Below is a small trained network, with its code and all its weights. Each question gives an input and a class and asks what happens when units are switched off, that is, made to give their printed mean instead of their output.

import numpy as np


def w(rows, s, z=0):
    codes = np.array(rows[::2]) - 128.0
    scale = np.full(codes.shape[1], s)
    scale[-1] = z or s
    return codes * scale


def f(y):
    return np.maximum(y, 0)


def log_softmax(a):
    a = a - a.max(-1, keepdims=True)
    return a - np.log(np.exp(a).sum(-1, keepdims=True))


def net(x, mask):
    res = np.array(x, float).reshape(1, 5) / 4 @ E
    y = f(res @ A[0][:, :-1].T + A[0][:, -1])
    res = res + np.where(mask, y, B[0][:, -1]) @ B[0][:, :-1]
    return log_softmax(res[-1] @ U[:, :-1].T + U[:, -1])


A, B = {}, {}
E = w([
[128,128,128],'x0',
[252,125,134],'x1',
[135,95,50],'x2',
[129,129,128],'x3',
[133,209,96],'x4',
],0.02)
A[0] = w([
[126,116,82,154],'n0',
[133,206,99,165],'n1',
[126,154,195,224],'n2',
[123,144,163,224],'n3',
[125,106,73,190],'n4',
[129,155,115,142],'n5',
[250,127,143,175],'n6',
[125,141,166,207],'n7',
[168,107,95,111],'n8',
[130,144,70,134],'n9',
[115,148,134,188],'n10',
[123,52,160,254],'n11',
],0.023,0.0087)
B[0] = w([
[139,136,82,158],'n0',
[117,202,101,189],'n1',
[82,190,221,189],'n2',
[76,144,144,168],'n3',
[132,44,40,170],'n4',
[118,158,94,150],'n5',
[249,151,168,252],'n6',
[81,146,158,166],'n7',
[187,112,109,168],'n8',
[133,150,87,161],'n9',
[62,154,120,155],'n10',
[107,8,186,192],'n11',
],0.013,0.034)
U = w([
[47,88,202,185],'0',
[149,107,249,59],'1',
[78,35,88,252],'2',
[188,47,124,21],'3',
[50,195,135,107],'4',
[151,221,176,88],'5',
[81,146,40,205],'6',
[182,165,70,42],'7',
],0.011,0.0032)

Each question gives the input, the list of numbers given to net, and the class t.
The units are the neurons (one row each of A and B). Each row of codes is followed by its name. A weight is (code - 128) times the scale printed after its matrix; where a second scale follows, it is the last column's (A, B and U).
mask holds one flag per neuron, in row order. A switched-off neuron (its flag False) gives its mean, the last column of its row in B, instead of its output. The means were averaged over made-up inputs and are rounded, as every weight is.
A unit's drop is (log p(t) with every unit on - log p(t) with that unit switched off) / (log p(t) with every unit on - log p(t) with every unit switched off).
The circuit of an input: a set's keep is (log p(t) with only the set's units on - log p(t) with every unit switched off) / (log p(t) with every unit on - log p(t) with every unit switched off). Starting from all 12 units, units are removed one at a time, each time the one whose removal leaves the highest keep (on an exact tie, the one counted first), for as long as the keep stays at least 0.8.
circuit, biggest first: the units of the circuit, biggest drop first
most important unit: the unit with the biggest drop
k most important neurons: the k neurons with the biggest drops, biggest first
drop when u is switched off: that unit's drop, to one decimal
input [2,-2,1,3,5], class 6: circuit, biggest first => (n6, n2)
input [3,8,2,1,8], class 7: circuit, biggest first => (n2)
input [1,8,-7,2,1], class 5: 2 most important neurons => (n11, n4)
input [-1,-1,1,4,2], class 6: 3 most important neurons => (n6, n2, n11)
input [8,-5,1,-2,-3], class 2: circuit, biggest first => (n2, n6)
input [-3,-2,2,5,-7], class 2: 2 most important neurons => (n6, n2)
input [4,-4,3,-6,1], class 6: 2 most important neurons => (n11, n6)
input [-5,-6,4,-2,0], class 2: 2 most important neurons => (n1, n6)
input [0,-7,8,-4,0], class 2: 2 most important neurons => (n4, n1)
input [1,-2,1,4,2], class 6: 2 most important neurons => (n6, n2)
input [6,-8,1,-7,-5], class 2: 2 most important neurons => (n2, n6)
input [7,7,1,2,-2], class 3: 2 most important neurons => (n2, n8)
input [-7,-2,-6,5,0], class 0: 2 most important neurons => (n6, n1)
input [-1,8,1,5,-1], class 3: most important unit => n2
input [-4,-6,1,5,-7], class 2: drop when n2 is switched off => 0.7
input [-5,-6,-5,-2,4], class 4: drop when n6 is switched off => 0.3
input [0,-5,-1,5,-6], class 0: drop when n6 is switched off => 0.9
input [8,-2,-8,6,2], class 4: 2 most important neurons => (n6, n11)
